Below are the code and all the weights of a small trained network. Each question names an input and a class and asks about switching units off, where a switched-off unit gives its printed mean instead of its output.

import numpy as np


def w(rows, s, z=0):
    codes = np.array(rows[::2]) - 128.0
    scale = np.full(codes.shape[1], s)
    scale[-1] = z or s
    return codes * scale


def f(y):
    return np.maximum(y, 0)


def log_softmax(a):
    a = a - a.max(-1, keepdims=True)
    return a - np.log(np.exp(a).sum(-1, keepdims=True))


def net(x, mask):
    res = np.array(x, float).reshape(1, 4) / 4 @ E
    y = f(res @ A[0][:, :-1].T + A[0][:, -1])
    res = res + np.where(mask, y, B[0][:, -1]) @ B[0][:, :-1]
    return log_softmax(res[-1] @ U[:, :-1].T + U[:, -1])


A, B = {}, {}
E = w([
[214,162,168,152,233,136,99,127,48,31],'x0',
[68,231,88,32,94,141,122,36,42,114],'x1',
[76,110,221,81,132,145,254,239,89,82],'x2',
[24,140,34,183,182,213,64,219,140,69],'x3',
],0.007)
A[0] = w([
[102,73,191,101,146,122,206,200,114,98,61],'n0',
[58,132,95,82,76,103,154,105,167,151,115],'n1',
[160,37,155,200,162,90,135,190,222,132,118],'n2',
[43,58,126,82,38,86,142,160,209,188,61],'n3',
[83,95,226,100,144,125,209,162,95,98,73],'n4',
[13,132,34,173,151,253,98,193,133,94,172],'n5',
[216,134,196,87,98,2,184,96,126,185,48],'n6',
[69,70,130,111,26,128,166,135,204,220,11],'n7',
[222,133,66,206,145,68,28,53,179,154,103],'n8',
[61,231,104,21,122,150,158,80,41,120,78],'n9',
[79,84,189,88,149,153,204,189,82,110,70],'n10',
[186,12,172,221,156,113,159,169,210,135,65],'n11',
[238,99,190,62,62,12,188,65,120,162,10],'n12',
[209,170,176,149,206,143,123,134,58,87,78],'n13',
[213,157,178,106,240,123,105,141,76,74,54],'n14',
],0.006,0.0011)
B[0] = w([
[97,99,99,75,117,112,79,145,91,196,189],'n0',
[154,132,154,177,80,167,148,106,116,78,183],'n1',
[35,198,161,124,148,71,189,57,89,96,212],'n2',
[192,97,128,169,58,186,146,119,116,70,204],'n3',
[69,65,71,73,126,113,47,126,97,187,190],'n4',
[177,175,184,148,196,117,102,216,231,102,255],'n5',
[198,159,155,100,216,121,131,215,200,110,233],'n6',
[191,98,135,166,77,176,161,115,103,83,205],'n7',
[80,69,56,53,123,116,32,131,71,186,237],'n8',
[31,180,154,94,118,82,184,86,96,135,232],'n9',
[118,70,80,83,142,126,37,149,101,172,191],'n10',
[46,200,136,120,115,53,216,2,80,105,218],'n11',
[163,154,167,144,211,114,86,228,200,122,249],'n12',
[202,100,133,198,55,200,162,101,91,102,197],'n13',
[167,88,135,192,62,199,154,107,101,62,203],'n14',
],0.0068,0.0088)
U = w([
[180,190,156,144,210,125,113,220,208,103,201],'0',
[71,243,139,125,115,58,191,34,80,108,177],'1',
[210,45,124,185,39,241,159,104,92,66,1],'2',
[112,2,52,80,128,107,52,131,86,216,104],'3',
],0.0084,0.00086)

Each question gives the input, the list of numbers given to net, and the class t.
The units are the neurons (one row each of A and B). Each row of codes is followed by its name. A weight is (code - 128) times the scale printed after its matrix; where a second scale follows, it is the last column's (A, B and U).
mask holds one flag per neuron, in row order. A switched-off neuron (its flag False) gives its mean, the last column of its row in B, instead of its output. The means were averaged over made-up inputs and are rounded, as every weight is.
A unit's drop is (log p(t) with every unit on - log p(t) with that unit switched off) / (log p(t) with every unit on - log p(t) with every unit switched off).
The circuit of an input: a set's keep is (log p(t) with only the set's units on - log p(t) with every unit switched off) / (log p(t) with every unit on - log p(t) with every unit switched off). Starting from the 12 units with the biggest drops (on a tie, the unit counted first), units are removed one at a time, each time the one whose removal leaves the highest keep (on an exact tie, the one counted first), for as long as the keep stays at least 0.8.
units of the circuit, in order: the units of the circuit, biggest drop first
unit that matters most: the unit with the biggest drop
k most important neurons: the k neurons with the biggest drops, biggest first
drop of u: that unit's drop, to one decimal
input [-7,-7,-7,1], class 1: units of the circuit, in order -> (n11)
input [1,7,5,7], class 0: 3 most important neurons -> (n5; n11; n2)
input [5,-1,6,-3], class 3: units of the circuit, in order -> (n4; n10)
input [-3,3,-2,5], class 0: 2 most important neurons -> (n5; n11)
input [-5,2,8,-8], class 0: 3 most important neurons -> (n12; n6; n8)
input [4,-8,1,7], class 1: units of the circuit, in order -> (n11; n2)
input [-8,-4,8,6], class 2: 2 most important neurons -> (n3; n7)
input [5,-1,-5,2], class 2: 3 most important neurons -> (n14; n13; n4)
input [7,3,5,-3], class 2: 3 most important neurons -> (n14; n13; n8)
input [0,2,-4,1], class 3: 3 most important neurons -> (n11; n2; n8)
input [5,4,-7,-5], class 3: 2 most important neurons -> (n8; n5)
input [-4,6,-1,8], class 0: 2 most important neurons -> (n5; n11)
input [-1,7,1,8], class 0: 3 most important neurons -> (n5; n11; n2)
input [-4,1,-2,-2], class 2: unit that matters most -> n5
input [-3,-3,1,1], class 1: drop of n1 -> 0.0
input [8,-5,-4,2], class 2: drop of n14 -> 0.2
input [-8,2,7,6], class 2: drop of n8 -> 0.2
